[-81  33  18 -47 -10 -18  -3  17  27   7  54 -10 -26  17  37  20  -4  39
  31 -45 -33 -17 -10  45  16 -80  21   0  34 -13  -7  -3 -80 -80  24 -14] => <23>
[ -5 -11  21 -38  -8 -12  -4  28   2   9  70  -6 -37  21  73   1  -8  18
  35  16 -22 -22  15  36  -8 -68  26 -16  18 -36  -3  -4 -59 -70  -2  -1] => <125>
[ -61  -18  -53    0  -38  -44    4  -21   19   -9   34   29  -67   49
    5   -3   47   21    2  -15    9  -27   -3  -15   21 -107   51   42
  -15   10  -20    2  -28   31    1   59] => <52>
[-31 -30 -61 -21 -41  -5  16   1   5 -19  38  28 -52  38   5   2  19  37
  19   4  16   2  -3  -6  15 -86  71  31  29   6 -11  16 -38  13  16  46] => <116>
[-48 -13 -67 -11 -42 -12 -12 -18   9  -4   9  23 -51  17  10 -14  60  56
  11   0  21 -41   9  11   4 -76  57   7  -9 -10  -5  21 -10  31  -2  38] => <64>
[-69  21  24 -54 -14 -49 -14   9   7  15  63  13 -34  42  48   3 -13  21
  50 -41 -20 -28  -2  42  26 -82  32  11  29 -31 -10 -10 -65 -52  19   0] => <23>
[-13   5   8 -35  -5 -20 -13  27   0  -2  61 -11 -41   8  73   7  13  13
  31   2 -36 -39  13  49 -13 -82  22 -11  10 -32 -10  -6 -61 -71  -4  -1] => <52>
[-40 -48 -58  -9 -45 -29  10 -19  11   5  28  35 -64  34  16  -8  38  23
  20 -24  18 -26  -7 -21  27 -89  55  21   2   5  -9   0 -43  23  11  52] => <106>
[-28 -25 -64   2 -42  -1  19 -12  14 -12  36  30 -52  12  13  -1  31  44
  21   4  15   8   3  -6   5 -94  80  36  18  15 -11  15 -28  15   3  46] => <116>
[-77  11  12 -43 -11 -24   9  22   6   4  61  11 -36  30  46  -5   2  23
  33 -20 -21 -10   0  52  28 -97  24   4  35 -35 -19 -10 -69 -68  26  -2] => <101>
[-61 -22 -58 -26 -37   6  13 -14   5 -26   5  35 -59  39  17 -18  59  35
  11  -3  23 -22   4  -6  15 -73  53  22  21 -13   2  24 -25  15   8  40] => <34>
[-59 -24 -63  -2 -47 -41   1 -26  15  -1  28  27 -61  54   8  -6  29  26
   8 -21  10 -17  -2 -17  26 -87  61  35   6   9 -12  10 -30  36   1  53] => <23>
[-50  -6 -55 -13 -33 -42   0 -10  18 -16  24  30 -49  17   8 -19  36  51
   5 -20  15 -12   4   3   9 -77  71  33  -8  11  -7  20 -16  18  -1  45] => <64>
[-48 -27 -57  -1 -47 -12   5  -6  18 -19  20  40 -50  30  -6 -15  44  37
   1   6  15  -3   4   4  16 -96  67  36  -3   2 -21  10 -30  22  13  38] => <141>
[-29   3  10 -29  -4 -32  -7  31   8  -3  72  -5 -43  31  76  30  -4   8
  29   2 -33 -27  10  34 -12 -88  21   7  23 -26  -4 -10 -65 -56   1   4] => <52>
[-56 -31 -49 -23 -37   3  12   1  -4 -25  14  26 -51  32 -10 -25  40  15
   2   3  17 -12  -5  -5  20 -70  65  20   1  -4  -4  19 -42  14   0  41] => <146>
[-53  12  37 -43  -9 -29 -14  18   4   3  47  11 -20  35  49  -7   2  24
  26 -17 -23 -20   5  55  19 -84  27   2  15 -43 -17 -14 -64 -69  31  -6] => <141>
[ -70  -25  -57   -1  -36  -37    8  -20   14  -12   37   36  -64   39
   11   -3   37   27   14   -9    3  -27   -7  -11   24 -112   50   38
  -14   10  -16    7  -26   28   11   49] => <52>
[-17 -13   9 -33  -8 -17 -14  41   3  12  74   4 -32   5  70  16  -6  35
  32  -9 -31  -5  15  45 -12 -73  26  -5  26 -29  -3  -4 -61 -49  10  -4] => <39>
[-65 -20 -47  -6 -34 -15 -13 -15   5 -39  18  39 -50  31  28 -14  55  39
  19   8  12 -41   4   6   1 -88  47  18   5  -2  -4   8 -23  24   4  43] => <52>
[-42 -14 -54  -5 -27 -14  -1 -18   4 -31  15  27 -50  14  10 -29  58  42
   2 -11  10 -31   8  -5  -4 -86  63  19 -27  -3  -4  23 -21  17 -11  48] => <52>
[-63 -21 -57 -20 -32 -18  32 -16   6 -37  29  31 -66  47   3 -34  46  26
   1   1  13   1   3  -3  22 -85  57  28  15  -4 -13  23 -29  16   0  47] => <101>
[  9 -12   1 -49  -7 -12  -6  25  -6  14  57 -12 -39   0  79  -2  10  12
  40 -10 -22 -42  11  41  -7 -58  26 -28  19 -38   5  -6 -68 -75   9  -3] => <106>
[-55 -24 -58 -14 -37  -8   1 -14   6 -21   6  29 -51  33  21 -11  49  42
   9   5  21 -23   7   6  15 -72  57  15   0  -3  -5  17 -15  24  -2  45] => <64>
[-58   5  16 -21  -5  -7 -11  22  23  14  45 -15 -36 -12  73  36  -5  30
  22 -24 -28  -4   0  36  -4 -92  17   3  24  -5  -1   3 -68 -60  11  -8] => <199>
[-61 -16 -60 -25 -42  -6   7 -10   9 -32  18  36 -65  33  23 -14  56  46
  18  -4  18 -16   1   1  11 -83  55  31  31  -5   0  15 -23  12   8  33] => <34>
[ -69  -27  -59    9  -44  -16   21  -30   13  -28   25   42  -51   20
   19  -21   53   50   15    3   14    0    4    5   12 -101   62   18
   21    1   -9    8  -25   22   -2   41] => <101>
[-67 -11 -51 -18 -31 -22  21 -10  21 -18  18  33 -61  40   9 -17  51  37
   1 -16  21  -2   3  -5  18 -78  55  38  11   5  -2  25 -27   9  -1  41] => <34>
[-38   8  19 -45 -10 -21  -6  26   4  26  67   5 -37  24  46  10  -9  23
  49 -19 -14 -15   3  43  14 -85  30   3  43 -23 -16  -7 -69 -67  23   1] => <116>
[-28  20   2 -26 -11  -6  -9  22  17  33  76 -21 -38  -6  50  33 -17  39
  34 -16 -26  -1  -4  50  -6 -85  11  -7  19 -14  -6  -8 -61 -62  17 -16] => <116>
[ -55    0   25  -27  -14  -17  -11   20   17   23   60   -4  -48  -16
   63   18  -11   33   28  -41  -31    2   -6   45   -2 -100   10  -14
   19  -18    0  -22  -67  -73    3   -8] => <181>
[-56   3   9 -41  -8   8 -13  35  15   2  70  -6 -32 -11  60  38 -10  40
  19 -32 -34  -1  -2  47  -8 -81  15   1  32 -14  -4  -6 -69 -65  23 -15] => <39>
[-57 -32 -51 -26 -40  -8  10  -5   8 -30  28  53 -69  47  15 -18  24  30
   5  -2  13  -3  -7   2  23 -99  59  31  15   0  -2   8 -29  12  23  42] => <181>
[-60   5  29 -48 -12 -15  -7  18   6  19  65  12 -32  18  51   0  -5  22
  45 -20 -12 -27   0  39  14 -92  29   5  25 -31 -15 -17 -63 -74  18   0] => <125>
[ -76   11    7  -38   -7  -20   -3   29   10   23   62  -11  -32    0
   34   16   19   25   22  -22  -29  -11   -3   43   20 -100   18  -14
   23  -11   -3  -18  -71  -77   21  -23] => <146>
[-64  14  10 -44  -7  -3   0  35  18   8  58  -7 -42  -7  65  21  10  37
  33 -32 -28   3  -1  48   1 -82  12  -1  36 -22   3  -8 -69 -82   7 -17] => <34>
[ -74  -40  -39  -15  -36  -22    8  -17    5  -22   21   42  -56   39
   32   -5   38   33   11   -8   13  -14   -1  -11   22 -100   47   13
   28   -6    6   -5  -29   19   25   49] => <181>
[-62 -21 -25 -13 -26 -32  11 -13  19 -38  17  30 -33  17   7 -24  49  38
  -5  -5  10  -8  12  -4  16 -68  62  25  -2  -4  -8  13 -26  20  10  49] => <141>
[-54   8  18 -24 -14 -21 -13  19  25   3  61 -17 -36  -3  57  31   5  24
   8 -26 -34  -4   4  38   0 -90  20   5  26 -12 -13 -26 -66 -65  19  -5] => <141>
[-17  -9  18 -44  -9 -28  -4  33   2  19  64  -3 -55  17  64   0  -1  13
  30 -10 -30 -21   7  46   4 -82  14 -18  28 -41  -5 -14 -65 -62  12   1] => <181>
[-50 -15 -62 -25 -30 -25   5 -11  14 -16  24  19 -65  19   6 -20  47  31
  -2 -13  12 -17   6  -1  13 -66  55  26  -9   7  -7  20 -15  23  -4  50] => <64>
[-44 -11 -57 -28 -30 -14  16 -15  11 -19  19  31 -64  21   3 -29  49  44
   3 -17   7 -19   3   3  15 -77  53  24   3 -10  -5  32 -22  12   0  23] => <34>
[-42 -45 -70  -3 -42 -17  19 -20  16   4  28  43 -60  15  11 -10  46  19
  11 -26  17 -18  -8 -17  21 -91  59  29   5  13 -10  -5 -41  19  16  51] => <106>
[-60 -14 -49 -13 -39 -15  -4 -16  13 -31  16  32 -47  39  18 -19  42  44
  15  -3   6 -25   4   1  14 -66  58  18  17  -2  -2  19 -31  20   5  38] => <23>
[ -66  -15  -55   -3  -38  -34    3  -16   21  -13   41   29  -73   45
    8   -7   44   25   13  -11    4  -28   -4  -13   18 -108   57   43
  -12   16  -16   11  -32   17    6   56] => <52>
[ -57   11   29  -40   -5  -38  -13   15    9   23   45    5  -36   19
   60    8   11   30   44  -28  -17  -21    3   44   19 -103   26    8
   24  -27  -13   -5  -61  -53   17   -4] => <199>
[-53  12  -8 -34 -13  14   3  17  18  11  60  -1 -57  -1  68  19   6  23
  27 -18 -29   1  -4  47  -7 -85  11   9  39 -12   3  -6 -60 -81  11 -21] => <34>
[-65 -27 -47 -12 -26 -27  17  -7   6 -24  29  21 -47   9  -2 -13  47  26
  -8 -16   6  -9   2 -19  17 -80  65  24   6   6   0   9 -34  23   7  39] => <146>
[ -62  -20  -61    6  -44  -44    5  -29   15   17   30   28  -57   39
    8   -3   31   26   12  -31    6  -13    1  -25   19 -103   59   34
    8    9  -12    7  -30   26   -4   47] => <23>
[-20   5   9 -37  -6 -24 -15  32   3  -5  69  -8 -45  11  71   7   8  20
  44   5 -30 -34  11  50 -10 -80  20  -9   3 -31  -5  -4 -58 -59  -2   1] => <52>
[-50 -35 -36  -7 -36 -34   4 -23  17  -5   9  21 -56  25  25  -8  36  26
   4 -15   8 -17   5 -22  22 -94  65  29  -1   6 -12  26 -29  34  -7  57] => <199>
[-55 -33 -54  -7 -42 -19  -3  -7  11   0  34  37 -62  46   9  -8  28  36
   9 -11  12 -10   2 -10  17 -94  54  35   4   9 -17  23 -28  27   9  44] => <39>
[-50 -30 -33 -21 -36 -59  12 -22  15  -8  33  38 -61  46   3 -19  29  26
  -6 -28  11 -15  -2 -17  22 -92  57  20  14  -4   0   3 -32  26  14  58] => <181>
[-35  12  23 -49 -11 -38 -11  21   1  29  69   6 -34  46  48   9 -16  21
  49 -16  -8 -20   3  43  19 -87  28   4  38 -27 -15  -7 -64 -61  26   2] => <116>
[-44  11  16 -26  -4   5 -17  20  16  13  38 -11 -35 -13  68  15   0  41
  26 -15 -26  -4   0  50 -11 -85  12 -11   9 -14   3  10 -62 -63   4 -18] => <199>
[ 13   3  11 -35 -13 -16  -4  27   7  23  67 -19 -39  27  59  16 -16  11
  31   9 -23 -18  11  41  -9 -61  29  -9  37 -27 -11   1 -67 -62   4   6] => <116>
[-56   4   9 -44  -8  -4  -8  29  17   9  51 -17 -32 -11  62  26  13  31
  29 -47 -20 -26  -8  44   9 -73  16 -11  23 -19  -4 -21 -82 -78  20  -4] => <106>
[-58  -2   7 -26  -6   7  -3  21   4  12  60 -11 -41  -5  52  22   1  13
  17 -12 -28  -5  -2  38  -1 -80  14 -12  17 -14   7 -11 -68 -65   6 -20] => <146>
[-47 -24 -32  -3 -41   0  -5 -30  12 -39   8  40 -44  31  15 -24  42  45
   5  15  13 -20   3  10   3 -68  53  12   0 -10  -4  15 -22  26  13  32] => <141>
[-44   0  25 -29 -10   2 -10  16  19  -6  60  -7 -36  -5  57  21  -9  24
  12 -21 -34   6   0  48  -3 -77  15  -3  10 -15  -6 -17 -67 -70  18 -14] => <141>
[-26 -11 -44 -17 -27 -36  16 -12  15 -10  31  20 -42  33   1 -20  34  35
   2  -1  13 -11   5 -10  12 -66  63  26  14   5 -12  20 -29  17  12  54] => <116>
[-50 -19 -60 -10 -37  -5  -3 -15  12 -23  16  32 -52  11  24 -11  52  49
  16   6  17 -27   8   9  -6 -67  58  13  16  -1   3  15 -17  24   0  40] => <64>
[-49 -14 -64 -21 -35  -9  10  -2  10 -16  21  32 -54  11  13 -18  36  33
  12  -4  15  -3   2   8   5 -79  67  33  -1   7  -7  16 -19   7  -8  43] => <64>
[-56  -2  22 -36 -10 -12  -9  19  15  14  65  -3 -51  -2  74  25 -26  18
  22 -33 -32  -5  -7  43  -1 -93   8  -9  32 -15   5 -18 -68 -75  18  -9] => <181>
[-32 -11 -43 -17 -27 -31   1  -2  10  -5  36  11 -42  27   6 -10  26  42
   5 -18  18  -3   7  -7   8 -73  65  24   2   4  -6  21 -30  13   3  52] => <116>
[-42 -20 -55 -10 -49 -32  19 -21  22   4  25  30 -68  42   2 -11  40  33
   7 -21  11  -7  -8 -18  19 -94  52  32  10   0 -12  10 -33  20   1  45] => <34>
[-38  13  20 -38  -9 -44 -10  16   2  41  73   5 -38  41  50  14 -11  24
  51 -18 -12 -20   7  42  18 -99  25   5  37 -27 -17  -8 -60 -58  21  -4] => <116>
[-51 -24 -34 -10 -34 -20  -3 -19  16 -22   0  32 -42  13  27 -20  56  48
  14   1  11 -25   8  -2   9 -83  62  14  12  -2  -4  25 -27  29   1  44] => <199>
[-66  10  36 -48  -4 -24  -5  22   6  16  63  13 -27  31  48   4   0  34
  45 -17 -10 -27   3  48  19 -94  21   1  25 -36 -15 -14 -63 -70  20 -13] => <125>
[-59 -16 -69  -4 -37 -11   1 -23  13 -16  12  31 -43  17  11 -17  62  47
   5  -7   7 -28  11   1  11 -77  57  12  11  -1  -4  16 -22  28   5  33] => <23>
[-27 -21 -55   6 -46 -30   2 -21  17  19  40  19 -55  42   5  -1  31  31
   8 -11  14 -11  -3 -12  16 -91  62  31  10   8 -17   1 -33  26  16  59] => <116>
[-76  27   7 -36 -13 -24  -5  17  25  21  59 -15 -26  -3  44  26   0  39
  31 -52 -36 -17  -4  43  15 -92  30   2  31 -11 -11 -10 -77 -79  17 -12] => <23>
[-61 -24 -32  -5 -30 -45   6 -12  21 -32  23  29 -37  30  10 -14  42  28
 -14 -10  10  -9  12  -7  19 -73  70  38   2   5 -12  11 -29  22  15  55] => <141>
[-53 -38 -48   4 -45 -29   6 -19  17 -13  31  43 -57  35   7 -14  27  15
  -2  -4  11  -3   3  -7  21 -92  67  46   2   9 -20   3 -30  27  13  51] => <141>
[-54 -23 -61 -14 -40   1  12 -15  10 -27  14  55 -59  44  15 -21  52  52
  18   6  22  -8   0   4  12 -85  51  25  22  -5   3  22 -23  17  14  23] => <34>
[-35   3  -8 -37 -13   0 -13  25  13  15  54  -3 -34  -9  60  18  10  38
  34 -29 -13 -20  -7  44  -1 -80  12 -16   6 -18   4 -19 -66 -67  24 -13] => <106>
[ -80   24   14  -37   -3  -17   -7   28   16    3   58   -1  -31   14
   47   24    1   32   32  -34  -31  -25   -7   46   14 -114   21    8
    9  -12  -16   -6  -75  -89   22  -12] => <52>
[-62 -26 -30 -20 -30 -27  -7 -14   8 -32  -2  31 -39  45  35 -12  49  45
  10   6  19 -27  10  -6  20 -81  59  17  11  -7   1  28 -23  36  11  48] => <199>
[-49 -30 -39  10 -45 -36   8 -26  24 -13  29  28 -56  34   7  -9  39  29
  -5 -11   2  -5   3 -16  22 -95  65  35  -3   8 -21   0 -32  23  12  51] => <141>
[-55 -27 -51 -10 -34 -37  -2  -9  13 -14  38  42 -46  32  14 -13  25  41
  -4 -17   8  -6   6  -6  11 -87  63  38   9  15  -9  24 -22  23  13  43] => <39>
[-57 -32 -57 -18 -27 -26  17 -10  14 -16  20  33 -47  10   7 -12  52  41
   4 -36  17 -25   0 -12  27 -81  61  23   0   8  -7  10 -40  15  18  41] => <106>
[  2  -5  15 -43 -10  -6 -16  31  -3   8  62   0 -38  26  62   4 -17  22
  28   2 -24 -23  11  50 -19 -54  19  -9  23 -42  -7  12 -59 -47   5  -8] => <39>
